(in the rows, 128 means zero)
Each row is followed by its class number.
[141 139 133 125 160 158 118 146 109 154 131 165 146 167  93 137 135  95
 148  64 158 137 126 109 129 154 133 116 163 124 145 142 176 132 111 130
 131  79 140 156 144 202 126 146 120  84 150 129]
11
[152 150 161 121 176 166 119 119  84 143  95 174 122 155 128 111 111  78
 147  62 155 168 139 158 120 162 126  99 171  84 150 112 140  95 106  96
 142 141 121 144 175 181 121 138 113  83  64 139]
10
[124 168 141 129 207 155 153 160 114 188 118 158 122 166 107 150 178  68
 132  71 135 146 130 136  91 148 167 124 184 128 161 147 133 131 141 140
 150 140 138 105  89 127 128 106 119  39 143 140]
3
[154 157 123 130 154 133 104 119 127  75 125 116 139 134  67 149 147 148
 118  47 134 112 102 118 121 180 146  85 115 123 159 171 148  72 108  91
 165 111 126 125 118 126 145  90 140  74 167 119]
8
[145 189 102  99 164 128  79 160 129 167 148 183 115 116  73 121 153 117
 110  79 121 102 161 147 117 119 151 153 116 142 108 114 143 128 164 128
 138 114 143  97 120 121 161 140 126  66 133 148]
7
[146 161 118 135  94 120  94 117 147  92 148 135 146 144  63 152 147 166
 113  86 155 133 109 125 127 179 128 115 149  76 145 144 182  88  80 124
 160 129 154 123 149 107 145  86 150  90 153 141]
7
[162 150 119 102 120 123 104 121 118  82 147 133 140 128  73 144 138 149
 104  85 124 122 138 127 122 187 147  94 125 100 133 154 133  74  80 117
 162 136 127 110 154  88 150  84 140 107 145 128]
8
[168 163  94 134 154 125  74 125 125  72 119 137 141 133  48 164 141 141
 100  49 153 117 139 138 143 166 147 111 124 110 149 159 169  95 129  88
 156 116 128 119 134  90 168 100 143  87 167 107]
8
[140 135 129 108 221 121 174 114  81 175 148 166 175 131  96 150 192 128
 138  97 126 133 158  81 126 116 147 108 125 122 138 141 105 115 142 128
 138 105 120 123 154  81 134 113 133  97 134 136]
2
[119 146 117 103 182 184  87 143 110 161 148 182 137 161  88 129 125 110
 166  19 169 143 125 123 102 156 157 130 176 112 171 162 150 116 101 120
 158 133 133 128 132 172 132 105 130 104 101 132]
8
[165 146 100 146 131 114  91 117 138  80 132 155 120 135  83 137 127 156
 114  67 141 113 108 109 127 175 119 122 138 101 154 141 172  77 110  84
 148 134 118 102  98 146 146 129 148  78 173 108]
11
[148 133 124 119  88 142  78 120 158  85 127 142 119 137  52 173 124 149
 108  72 159 113 117 120 110 146 143 104 134  88 143 136 169 120 132 122
 179 126 151 127 138  78 179 100 128  88 157 155]
11
[140 115 111 126 128 155 131 144 159 149 151 173 140 146 138 113 121 125
 173  94 157 120 117 132 102 110 128 162 126 114 150 120 147 156 135 161
 152  87 143 134 113 149 140 135 125 129 100 113]
12
[170 145 105 118 114 129 109 113 165  75 142 143 153 129  79 139 136 139
 122  82 134 118 134 129 112 154 136 113 116 106 139 152 146  96 100 122
 149 157 123 103 152  89 187  95 127  99 133 144]
10
[160 160 117 134 140 130  83 115 116 100 135 135 145 136  57 145 140 167
 133  55 142 133 141 119 116 157 146 114 129 110 152 175 165  89 113 112
 149 137 127 123 149 116 146 101 144  94 181 116]
7
[146 121 101 127 172 134 172 121 156 133 118 162 148 157 111 167 130  89
 153  54 175 124 131 118  93 109 124  82 127 111 138 136 166 108 137 146
 203  99 166 132 160 106 165  90 120 138 122 142]
9
[184 156 118 134 186 116 129 126 161  90 114 140 137 109  62 152 139 142
 118  58 134 146 154 143 129 148 115 106 125 112 149 154 164  89 124 109
 140  98 135 142 158  93 155 119 130  77 160 137]
4
[130 135 141 134 203 161 121 165  99 177 111 175 109 175 109 174 181 122
 163  92 142 141  78  84 117 152 167 134 165 140 172 180 124 111 128 141
 132 129 138  96  82 213 110  89 135  53 162 137]
0
[ 99 134 144 109 141 138 166 118 188 138 143 122 215 164 108 136 127  83
 169 113 130  93 139  84 127 140 189 110 151 159 131 162 124 132 106 117
 128 114 128  65 130  84 160  95 123  77 128 152]
2
[137 177 156 100 163 162 145 172 170 181 131 192 144 135  93 145 144  74
 186   4 149 136 180 142  91 123 127 104 153 123 143 178 123  87 150 137
 177  99 158 145 143 147 171  84 120  93 125 143]
8
[115 133 114 134 133 177 106 134  96 163 136 155 173 166  87 130 151 146
 123  79 151 129 113  99 108 115 170 124 150 117 180 109 162 124 139 133
 144  89 138 120 129 145 148 103 129 100 134 157]
12
[152 161 132 124 143 120 110 109 172  81 134 104 143 118  81 144 124 176
 101  87 133 125 130 134 116 167 137 106 106  95 126 165 159  78 102 118
 174 120 143 142 187  95 152  94 136 127 149 137]
1
[160 169 106 123 162 136 100 117 175  74 117 110 140 139  76 123 133 138
 116  47 146 118 159 152 126 172 159 122 131 126 134 173 143  87 128  96
 153 146 109  93 147  61 179  87 132  81 167 154]
11
[174 132 135 107 172 171 145 169 131 108 124 201 156 152  95 182 128  85
 133  64 148 132 172  94  96 128 166 102 146 136 157 164 128 150 127 120
 136 128 140  60 115 153 156 118 107  98 140 144]
3
[144 118 110 141 202 164 164 131 138 121 144 122 130 155 126 184 140  92
 168  42 174 139 102  97  72 156 106  98 133 119 168 167 163 150 104 154
 169 105 140 103 117 168 106  98 132 146 138 128]
0
[175 180 108 149 165 107  99 102 124  85 118 137 154 118  79 147 138 150
 104  70 129 136 132 127 138 183  87 106 123 107 142 152 137  58  77  94
 154 143 120 114 139 141 122 108 132  80 162 130]
7
[130 116 115 118 191 167 114 145  84 150 127 147 193 133 107 129 150 142
 108  96 105 100 155  52  98 146 212 109 136  97 166 118 104 113 159 128
 119 117 113  74 103 120 164 122 101 149 137 132]
11
[176 126 115 105 178 158 108 141 128 183 135 129 158 113  89 172 131 117
 152  47 140 175 174 129  89 113 105 129 118  98 144 162 134 104  90 151
 146  77 129 164 198 128 158  91 115 146 111 137]
9
[115 161 183 115 115 170 140 127  84 132 140 218 166 181 114 135 136  95
 167  92 158 121 102 116  88 132 180 121 179 100 146 124 148 130 119 156
 180 148 143 122 148 152 159  99 113 121 117 132]
10
[151 153 116 139  80 150  83 118 116  74 132 135 124 123  59 167  93 162
 122  51 149 129 140 143 120 159 124  87 124  85 160 129 148 122 128 121
 193 129 159 127 144 112 173 109 123 121 137 120]
12
[111 124 176 104 113 183 143 146 125 133 119 185 136 172 111 163 130  73
 164  82 153 113 111 116  68 130 208  96 156 118 153 149 126 138 146 124
 167 166 142  78 124 151 169  85 109 101  96 169]
10
[162 164 100 142 121 131  85 121 104  52 127 159 132 134  54 155 124 127
  87  77 158 125 154 144 134 160 142  99 117 100 143 130 171 102 127 114
 158 140 130 105 147 102 163 130 147 120 154 127]
1
[188 176 132 119 143 116 114 103 134  49 127 143 158 135  87 144 115 159
 102  70 156 119 128 150 120 198 138  99 128  74 147 157 159  90 103 102
 183 107 140 136 189 104 136  88 131 127 128 122]
9
[151 145 105 139 104 127  76 118 136 110 150 147 186 127  46 156 132 162
 122  57 140 143 125 114 130 143 112 138 127  97 153 143 162  75  78 128
 165  96 147 147 166 111 178  81 148 109 167 142]
4
[132 169 159 132 182 135 168 152 130 161 124 208 172 161 137 168 145  77
 138  86 135 132 108  94 104 148 149 120 178 107 153 163 122 114 104 162
 185 141 147 121 126 215  91 106 127  99 137 147]
6
[161 145 154  79 144 160 106 163 129 182 124 150 152 129 121 117 145 131
 124  94 122 155 194 154  81 116 159 143  87 107 127 160  92 106 105 142
 151  95 127 134 193 151 126 102 136 154  77 139]
12
[115 131 158  96 115 160  79 137 143 150 107 134 130 134  84 122 108  88
 172  67 114 116 175 107  81 112 150  87 120 134 117 133  98 161 160 130
 159 122 157 104 136 129 149 144  76  89  85 142]
10
[165 177  93 133 183 181 106 139 150 115 145 178  95 130 107 156 105 110
 126  15 204 163 116 152 129 159  70  97 127 100 170 106 141 108 114 148
 171 102 164 155 136 134 166  99 129 115 117 178]
1
[151 156 135 110 195 147 139 123 114 168 137 190 157 135  99 137 136 109
 156  40 144 137 183 124 134 102 146 135 153 138 121 173 137 102 136  95
 153 114 141 119 144 125 128 105 128 100 145 114]
1
[159 149 110 145 201 130 139 116  93  56 117 110 137 132  90 162 148 164
  98  76 159 134 117 138 129 190 146  95 124 103 157 139 140 108 121  98
 161 123 120 121 151  88 135  85 127 123 129 147]
6
[140 139 141 130 130 137  97 109 117  88 143 122 164 157  76 135 141 137
 117  75 137 123 102  97 126 172 182 106 145  91 155 149 171  96 112 110
 143 143 130 131 129 119 151  98 125  75 176 141]
4
[172 161 141 134 111 144  90 125 117  83 126 131 141 131  75 136 124 139
 131  51 124 121 156 143 120 169 112 109 118 122 126 176 135  74 108  95
 155 123 130 119 149 153 150 103 124  99 168 121]
0
[162 125 139  90 155 167 119 146 137  80 105 161 100 153 117 172 116  86
 175  68 154 134 151 133  91 170 132  88 146 114 118 158 107 126 109 103
 163 134 132  64 141 148 118 116 112 116  85 140]
5
[143 166 137 115 145 140 100 120 118  61 125 132 148 145  76 151 138 142
 115  61 149 111 141 141 130 171 139 103 115 113 136 151 157  82 107  84
 171 114 126 119 152  98 158  84 144 105 158 113]
8
[177 147 117 154 140 118 115 119 128  48 116 162 158 123  70 178 108 106
 139  40 153 112 135 133 107 165 131 103 115  97 163 148 179  83 105 105
 171 130 111 119 133 114 144 116 157  79 137 104]
5
[146 136 176 116 202 169 147 166 123 119 106 168 101 129 153 155 113  91
 167  66 137 139 118 148 112 127 103  99 117 128 144 109  95 112 161 105
 175  92 132 158 103 180 138 132 113  86  87 132]
6
[164 144  94 125 123 145 100 107 152  42 147 123 127 130  86 122 112 140
 125  60 151 125 122 153 140 185 123  83 126 100 149 140 150  94 119 100
 141 135 132 109 137  79 179 107 122 117 149 119]
8
[162 185 110 141 124 116  90 106 156  78 132 137 125 125  80 129 118 148
 109  80 144 112 135 145 129 134 124 114 120 130 138 138 140 113 152  92
 136 145 108 120 137  87 169 118 116  86 173 142]
9
[136 159 135 110 207 178 123 129 132 152 128 136 112 148 126 132 118  98
 194  43 170 136 125 136 105 152 113  99 121 153 128 154 127 118 138 133
 169  98 142 138 178 161 137 125 110 122 128 150]
3
[162 166 130 129 102 123 100 117 167  78 128 125 134 117  72 147 118 123
 126  59 137 122 155 143 122 149 118 114 115 113 122 170 155 103 131 132
 169 141 151 139 160  86 160 109 122  93 162 148]
9
[161 124 126 113 174 157 121 110 111 104 132 174 185 143  96 167  89  79
 125  91 120 123 135  66 100 145 199  88 162 105 150 127 154 143 126 150
 120 140 143  48 161 115 142 123  91 122 148 154]
2
[130 105 129 110  88 161 123 143 169 143 138 149 161 134 126 114  96  95
 189  33 165 114 141  94 118 128 138 124 137 111 120 135 161 137 146 141
 182  94 156 134 130 127 181 146  99 103 107 144]
10
[159 180 125 143 161 129 136 129 142  85 134 142 142 140  96 158 128 165
  99  70 158 135 146 135 121 184 115 107 137  86 151 133 129 128  99 120
 182 110 145 140 153 103 132  99 125 111 140 135]
12
[126 113 122 129 136 149  97 138 119 166 129 165 184 135  92 160 102  77
 172  67 128 120 164 103  99 110 131 120 147 116 154 146 122 117 106 162
 158 131 129 123 135 185 126  95 121 118  94 140]
0
[137 144 135 132 151 138 129 184 129 149 121 205 143 147  94 178 152  88
 121  94 160 142 127 106 103 131 182 147 164 126 156 153 131 139 125 148
 141 118 146  91 104 167 131 105 140 119 128 170]
4
[179 137  93 138 203 190 130 136 137 133 131 107 125 133 101 142 145 137
 130  48 133 144 168  93 114 149 152  75 106  88 150 141 102  92 106 165
 167 131 144  85 160 128 138 115 117 129 119 182]
2
[149 146 111 153 144 129  82 118 139  80 104 144 128 131  64 175 103 130
 164  49 149 118 108 113 115 139 123  88 113 113 142 133 178  87 102 106
 167 118 136 108 118 127 154 122 129  73 166  97]
7
[174 125 108 102 148 192 131 137 122  94 116 145 148 153 116 134 125  79
 191  42 169 144 107 120 124 188 170  84 136 111 150 167 139  95  71 160
 149 112 136  97 130 109 141 105 132 115 114 124]
11
[176 146 121 134 149 114 142 105 147  45 121 131 144 128 101 147 105 114
 122  63 156  98 135 141 118 166 139  97 132 110 130 143 174 101 104 107
 160 128 134 119 123  70 148  95 118  96 156 115]
3
[146 152 114 145 125 139  79 109 137  92 135  96 139 129  59 141 128 176
  99  59 142 106 128 123 135 150 148 108 108  99 155 143 167 114 141  93
 158 103 141 129 129 111 168 114 124  89 164 126]
2
[163 163 114 127 143 135 108 106 119  79 121 103 148 155  70 158 149 149
 114  66 145 115 120 111 131 201 126  83 121 112 148 162 155  82 114  84
 151 114 126 117 155 115 178  99 128  84 169 135]
2
[153 151 105 130 140 110 103 117 192  90 127 109 162 128  78 108 132 154
  99  67 138 131 175 155  99 154 154 129 111  98 135 186 153  94 114 130
 156 146 126 135 185  68 150  90 139 141 153 132]
11
[155 159 106 125 147 118 141 113 160  76 138 107 149 129  94 150 146 155
  96  80 138 116 110 140 112 169 139  90  90 107 154 135 152  87 110 124
 175 126 141 131 146  61 155  68 151  90 136 145]
12
[155 187 107 136 151 156 120 147 117 116 104 183 155 169 105 187 105  69
  92  50 181 121 144 129 126 183 122  97 137 126 163 140 159 114  91 116
 196 129 147  99 133 212 136 114 139 107 129 152]
12
[172 140  87 135 117 129 108 113 150  79 143 128 147 126  71 159 147 166
  88  75 145 124 129 139 109 165 117 115 104 110 158 176 140 102 106 116
 162 134 141 120 146 103 153  87 144 130 151 135]
5
[169 169 107 138 150 124 119 121 118  71 112 140 144 135  95 136 106 131
  85  59 145 125 135 145 121 196 136 100 129 107 162 136 161  99  99 103
 158 120 135 135 132  92 135 122 150  95 143 106]
12
[131 148 113 162  96 121  72 110 144 119 115 101 124 138  72 135 138 169
 117  61 154 141 115 128 116 151 112 117 140  94 140 153 153  94 134 101
 183 124 144 146 140 116 130 104 112  93 165 144]
9
[164 160 160 108 165 161 150 170 180 141  97 158  90 164 129 167 128  90
 148 102 152 160 150 157 114 166 115  98 134 139 140 174  97 131 112 119
 174 129 152 105 143 154 126 133 154  79 104 134]
7
[165 151 120 143 146 121  68 110 169 113 109 136 137 120  73 161 134 134
 146  60 125 135 122 141 123 124 116 133  84 135 141 182 142  76 110  99
 169 139 128 127 145 127 139  95 150  57 164 104]
10
[169 141 107  93 196 169 125 153 127  98 111 242 171 165 103 130 146  85
 141  57 144 105 191 106  96 142 159  78 130  90 168 110  79  98 131 148
 159 132 108  82 128 116 165 105 115  80 108 159]
10
[163 147 104 137 110 131  83 120 113  72 133 125 151 120  54 166 118 143
 139  45 153 115 131 115 107 174 141 110 112 113 132 162 168  94  92 113
 153 103 142 103 154 104 160 104 136 136 142 116]
5
[158 124 114 121  97 133  99 113 135  59 122 123 145 126  65 155 120 141
 129  57 149 106 134 129 125 158 141  75 104  92 138 148 165  83 124 117
 192 101 142 133 157  77 166 101 140 117 151 116]
8
[179 137 122 131 143 130  94 122 155  90 117 143 127 133  51 174 136 152
 125  68 137 135 161 147 134 137 123 105 121 116 145 178 130  96 122 103
 179 116 147 113 153 116 143  94 139  67 164 125]
3
[146 175 136 131 165 148 121 132  89 143 156 199 137 135  87 169 167 166
 144  84 144 135  97  71 144 159 137 105 162 105 150 137 113  64  84 113
 160 109 143  90 122 181 111 103 156 117 164 149]
4
[154 106 105 120 107 184 112 145 154 125 161 158 147 146  86 158 100 129
 137  53 170 149 130 102 109 131 154  99 174  89 168 136 168 130  92 146
 151  95 156  96 134 144 152 114 143 137 131 161]
7
[118 103 138 123  72 181  69 135 140 167 143 149 116 155 115 108 145 135
 182 104 149 146 106 112 123 116 145 136 173 104 147 135  99 153 171 130
 144 158 124 129  92 153 149 137  88  80 108 150]
10
[140 140 129 124 132 115 109 107 163  62 154 151 131 129  84 128 128 134
  91 106 123 125 115 155 125 169 119 111 121  97 130 136 144  90 100 118
 137 152 146 108 147  99 153 100 131  88 155 144]
0
[152 163 128 126 129 122 127 121 123  74 111 121 148 142 107 147 122 100
 127  67 143 113 143 154 110 159 148 129 119 125 137 160 176 127 148 102
 131 151 123 131 133  94 180  98 122 107 150 104]
12
[ 86 112 148  92 135 187 139 161 130 128 131 132 135 181 121 150 139  57
 156  72 127 124 117 107 111 140 222  97 171 116 152 159 151 121 126 145
 153 160 143  78  75 145 151  97 127  65 147 142]
9
[161 132 101 153 108 112  98 113 143  86 137 103 161 122  77 159 130 162
  92  82 138 120 120 130 118 144 105 125 106 108 153 144 162 101 111 117
 176 110 137 144 139 126 146  86 136 121 144 140]
6
[166 162 133 113 110 125 122  98 149 109 150 110 126 125  89 126 145 174
 109  88 129 121 129 119 107 184 128  98 113 101 131 170 126 102 123 102
 149 150 143 128 160  93 160 111 116 107 144 148]
12
[149 190 111 129 132 107 110 116 143  95 135 158 145 130  65 126 132 151
 107  58 143 109 160 150 116 150 157 121 126  97 129 145 156  88 117 124
 178 143 136 129 169  72 160 102 151 100 141 136]
12
[111 125 146  99 150 166 166 119 143 110 164 178 120 136 130 156 153  99
 176 124 156 110  65 130 134 132 130 103 116 124 143 108 139 127 171 172
 173 112 158 107 119 124 157 107 110  88 143 175]
9
[153 128 130 105 169 159 128 154 121 124 137 205 159 156 111 135 121 129
 143 104 163 136 133 111 142 152 156 119 137 136 160 135 123 121  98 118
 126  75 127  95 143 173 135 138 140 103 110 129]
5
[110 131 161 133 161 167 118 151  67 184 106 150 120 161 105 133 141 115
 198  44 154 133 106  93 110 145 151 139 170 105 122 134 185 110  97 101
 123  55 151 123 126 182 129 143 124  87 123  89]
0
[149 146  95 139 109 120  81 119 152 108 136 121 121 128  64 141 134 160
 132  55 143 135 130 121 141 146 112 112 133 126 146 147 158  99 131  97
 143 112 142 117 132 105 178 107 142  79 161 129]
10
[140 120 189 105 195 162 140 140 157 164 118 135 110 148  97 203 132 115
 168  84 126 180 171 131  91  91 128  87 125 115 151 152  98 143 139 137
 200 118 160 139 183 126  99  82 137  69  96 152]
12
[124 101 163 100 151 145 170 171 120 158 155 165 149 175 142 147 166  98
 165 112 131 133 110  65 104 154 149 126 179 122 121 145 111 141 111 141
 131  92 139 123 103 170 127 123 109  93 131 150]
6
[182 141 131 109 165 159 111 130 111 152 126 151 152 140  91 171 161 106
 143  74 119 143 175 106 112 188 114  95 150 101 147 198  87  72  92 105
 153 158 116 113 163 173 105  99 131 109 121 139]
8
[179 112 178  90 180 186 166 136 123 115 127  99 140 135 128 176 140 111
 131  82 124 133 148 132 108 164  91  79 122  76 125 123 127 102 122 117
 167  62 171 169 194 157 173  99  98 131  81 163]
3
[177 131 150 118 203 178 133 162 114 160  85 157  90 148  97 160 134 140
 132  59 143 152 176  82 133 135 142  90 146 128 156 139  86 136 159 103
 137  87 141 117 136 124 141 143 100  31 142 181]
9
[162 154 120 130 136 123 118 132 150  71 129 151 117 130  69 166 144 159
 129  70 136 123 131 134 103 158 129 105 120  98 141 153 139 110 115 128
 184 129 153 106 132  86 135  89 130  87 150 128]
6
[176 138 112 120 123 156  88 144  94 116 105 170 173 102 102 140  62  72
 158  38 151 111 202 118 124 132  97 101 111 152 117 113 105 123 125 106
 152  67 127  98 130 151 165 155  80 140 106 126]
3
[174 140 139 130 126 128 103 105 128  74 127 149 153 142  56 144 137 149
 128  68 125 108 137 126 102 154 149 111 124  93 138 168 156  95 111 115
 160 110 135 106 157  92 152 100 134  82 175 109]
0
[113 105 105 122 152 137 129 157 175 148 120  87  94 145  90 163 159 112
 169  45 149 140 114  98 105 175 137  91 125 130 124 175 131 102 100 108
 160  84 151  90  96 111 129 112 133  55 145 145]
2
[150 167 177 114 189 176 170 139 113 152 142 177 142 143 121 129 142 104
 112  94 138 115 173 127  80 150 159  98 160  78 154 114 107 142 132 194
 190 137 154 139 162 149  99 107  89 109  96 200]
3
[171 137  97 113 176 143 119 132 155 125 119 152 179 121  99 174 109 113
 142  56 135 128 139 110  98 144 124  75 142 105 151 147 129  94 102 150
 181  93 158  99 145 168 125  71  98 143 113 147]
7
[156 152 103 138 147 146 105 112 117  55 121 155 137 109  67 175 116 131
 138  45 153 142 126 153 133 153  91  85 107 123 155 143 125  98 129 117
 191 133 134 122 149 113 160 102 132 126 142 134]
11
